Below are the code and all the weights of a small trained network. Each question names an input and a class and asks about switching units off, where a switched-off unit gives its printed mean instead of its output.

import numpy as np


def w(rows, s, z=0):
    codes = np.array(rows[::2]) - 128.0
    scale = np.full(codes.shape[1], s)
    scale[-1] = z or s
    return codes * scale


def norm(h):
    return h / np.sqrt((h * h).mean(-1, keepdims=True) + 1e-5)


def f(y):
    return np.maximum(y, 0)


def log_softmax(a):
    a = a - a.max(-1, keepdims=True)
    return a - np.log(np.exp(a).sum(-1, keepdims=True))


def net(x, mask):
    res = np.array(x, float).reshape(1, 5) / 4 @ E
    u = 0
    for l in range(3):
        y = f(norm(res) @ A[l][:, :-1].T + A[l][:, -1])
        res = res + np.where(mask[u : u + 10], y, B[l][:, -1]) @ B[l][:, :-1]
        u += 10
    return log_softmax(norm(res)[-1] @ U[:, :-1].T + U[:, -1])


A, B = {}, {}
E = w([
[135,171,48],'x0',
[2,106,67],'x1',
[149,44,134],'x2',
[81,113,99],'x3',
[173,111,54],'x4',
],0.0094)
A[0] = w([
[110,211,164,28],'0.n1',
[181,99,145,55],'0.n2',
[133,74,106,49],'0.n3',
[148,82,130,4],'0.n4',
[171,141,104,66],'0.n5',
[110,137,128,75],'0.n6',
[136,253,104,130],'0.n7',
[99,133,45,80],'0.n8',
[46,147,153,96],'0.n9',
[137,190,177,3],'0.n10',
],0.019,0.0044)
B[0] = w([
[158,193,199,187],'0.n1',
[192,88,40,180],'0.n2',
[218,123,94,156],'0.n3',
[193,64,110,145],'0.n4',
[115,194,247,163],'0.n5',
[146,105,125,137],'0.n6',
[106,223,219,255],'0.n7',
[33,192,58,212],'0.n8',
[104,64,255,208],'0.n9',
[137,190,100,177],'0.n10',
],0.0088,0.0081)
A[1] = w([
[241,170,168,162],'1.n1',
[171,146,80,45],'1.n2',
[97,98,96,87],'1.n3',
[208,109,137,101],'1.n4',
[127,142,17,107],'1.n5',
[118,132,129,40],'1.n6',
[116,131,134,14],'1.n7',
[83,93,170,35],'1.n8',
[126,253,113,253],'1.n9',
[65,127,96,145],'1.n10',
],0.015,0.0033)
B[1] = w([
[198,2,154,231],'1.n1',
[170,167,225,143],'1.n2',
[158,175,43,142],'1.n3',
[181,42,116,175],'1.n4',
[230,198,116,159],'1.n5',
[123,142,132,128],'1.n6',
[130,126,99,128],'1.n7',
[80,118,172,155],'1.n8',
[249,200,232,249],'1.n9',
[153,192,69,164],'1.n10',
],0.0098,0.011)
A[2] = w([
[5,75,134,116],'2.n1',
[87,25,55,130],'2.n2',
[27,132,112,47],'2.n3',
[144,83,107,91],'2.n4',
[116,82,76,15],'2.n5',
[127,41,168,193],'2.n6',
[133,200,55,85],'2.n7',
[62,90,84,2],'2.n8',
[186,50,92,121],'2.n9',
[218,41,252,177],'2.n10',
],0.011,0.0057)
B[2] = w([
[39,180,89,149],'2.n1',
[174,254,78,146],'2.n2',
[128,191,130,136],'2.n3',
[154,86,67,137],'2.n4',
[87,148,132,128],'2.n5',
[116,91,64,179],'2.n6',
[254,120,124,145],'2.n7',
[54,163,65,130],'2.n8',
[176,82,144,161],'2.n9',
[132,6,149,249],'2.n10',
],0.0079,0.014)
U = w([
[94,111,165,72],'0',
[139,175,207,182],'1',
[100,128,101,2],'2',
[163,209,4,138],'3',
[6,184,75,132],'4',
[1,46,186,99],'5',
[185,31,131,194],'6',
],0.022,0.014)

Each question gives the input, the list of numbers given to net, and the class t.
The units are the neurons (one row each of A and B). Each row of codes is followed by its name. A weight is (code - 128) times the scale printed after its matrix; where a second scale follows, it is the last column's (A, B and U).
mask holds one flag per neuron, layer by layer. A switched-off neuron (its flag False) gives its mean, the last column of its row in B, instead of its output. The means were averaged over made-up inputs and are rounded, as every weight is.
A unit's drop is (log p(t) with every unit on - log p(t) with that unit switched off) / (log p(t) with every unit on - log p(t) with every unit switched off).
The circuit of an input: a set's keep is (log p(t) with only the set's units on - log p(t) with every unit switched off) / (log p(t) with every unit on - log p(t) with every unit switched off). Starting from the 12 units with the biggest drops (on a tie, the unit counted first), units are removed one at a time, each time the one whose removal leaves the highest keep (on an exact tie, the one counted first), for as long as the keep stays at least 0.8.
circuit, biggest first: the units of the circuit, biggest drop first
most important unit: the unit with the biggest drop
top k neurons: the k neurons with the biggest drops, biggest first
top k neurons in layer l: the k neurons of layer l with the biggest drops, biggest first
drop when u is switched off: that unit's drop, to one decimal
input [6,-3,0,3,8], class 1: most important unit : 1.n9
input [-6,7,-3,5,6], class 4: top 2 neurons : 0.n9; 1.n9
input [-5,5,-8,1,-7], class 5: circuit, biggest first : 0.n9; 1.n9
input [-7,7,8,2,-1], class 5: circuit, biggest first : 1.n1; 1.n9
input [7,-1,-1,2,8], class 1: top 2 neurons : 1.n9; 0.n5
input [-5,4,-2,-5,-7], class 5: top 3 neurons : 1.n9; 0.n9; 0.n7
input [-1,1,0,6,-1], class 4: top 3 neurons : 1.n9; 0.n9; 1.n1
input [7,3,-8,-4,7], class 1: top 2 neurons : 1.n9; 0.n7
input [4,8,-7,-4,3], class 4: top 2 neurons in layer 0 : 0.n8; 0.n7
input [2,-3,1,7,-8], class 5: top 3 neurons : 0.n9; 1.n9; 0.n7
input [1,5,1,-5,-3], class 4: top 2 neurons : 1.n9; 1.n1
input [2,3,-2,7,-6], class 4: top 2 neurons in layer 2 : 2.n10; 2.n1
input [-4,8,5,7,-5], class 4: top 2 neurons : 1.n9; 1.n1
input [-1,8,0,-8,-6], class 5: most important unit : 0.n9
input [-7,8,3,-8,3], class 5: top 2 neurons in layer 2 : 2.n1; 2.n7
input [2,5,1,4,-3], class 4: drop when 0.n9 is switched off : 0.3
input [1,2,-2,7,-6], class 5: drop when 0.n9 is switched off : 1.1
input [-7,7,-8,0,7], class 4: drop when 0.n9 is switched off : 0.3
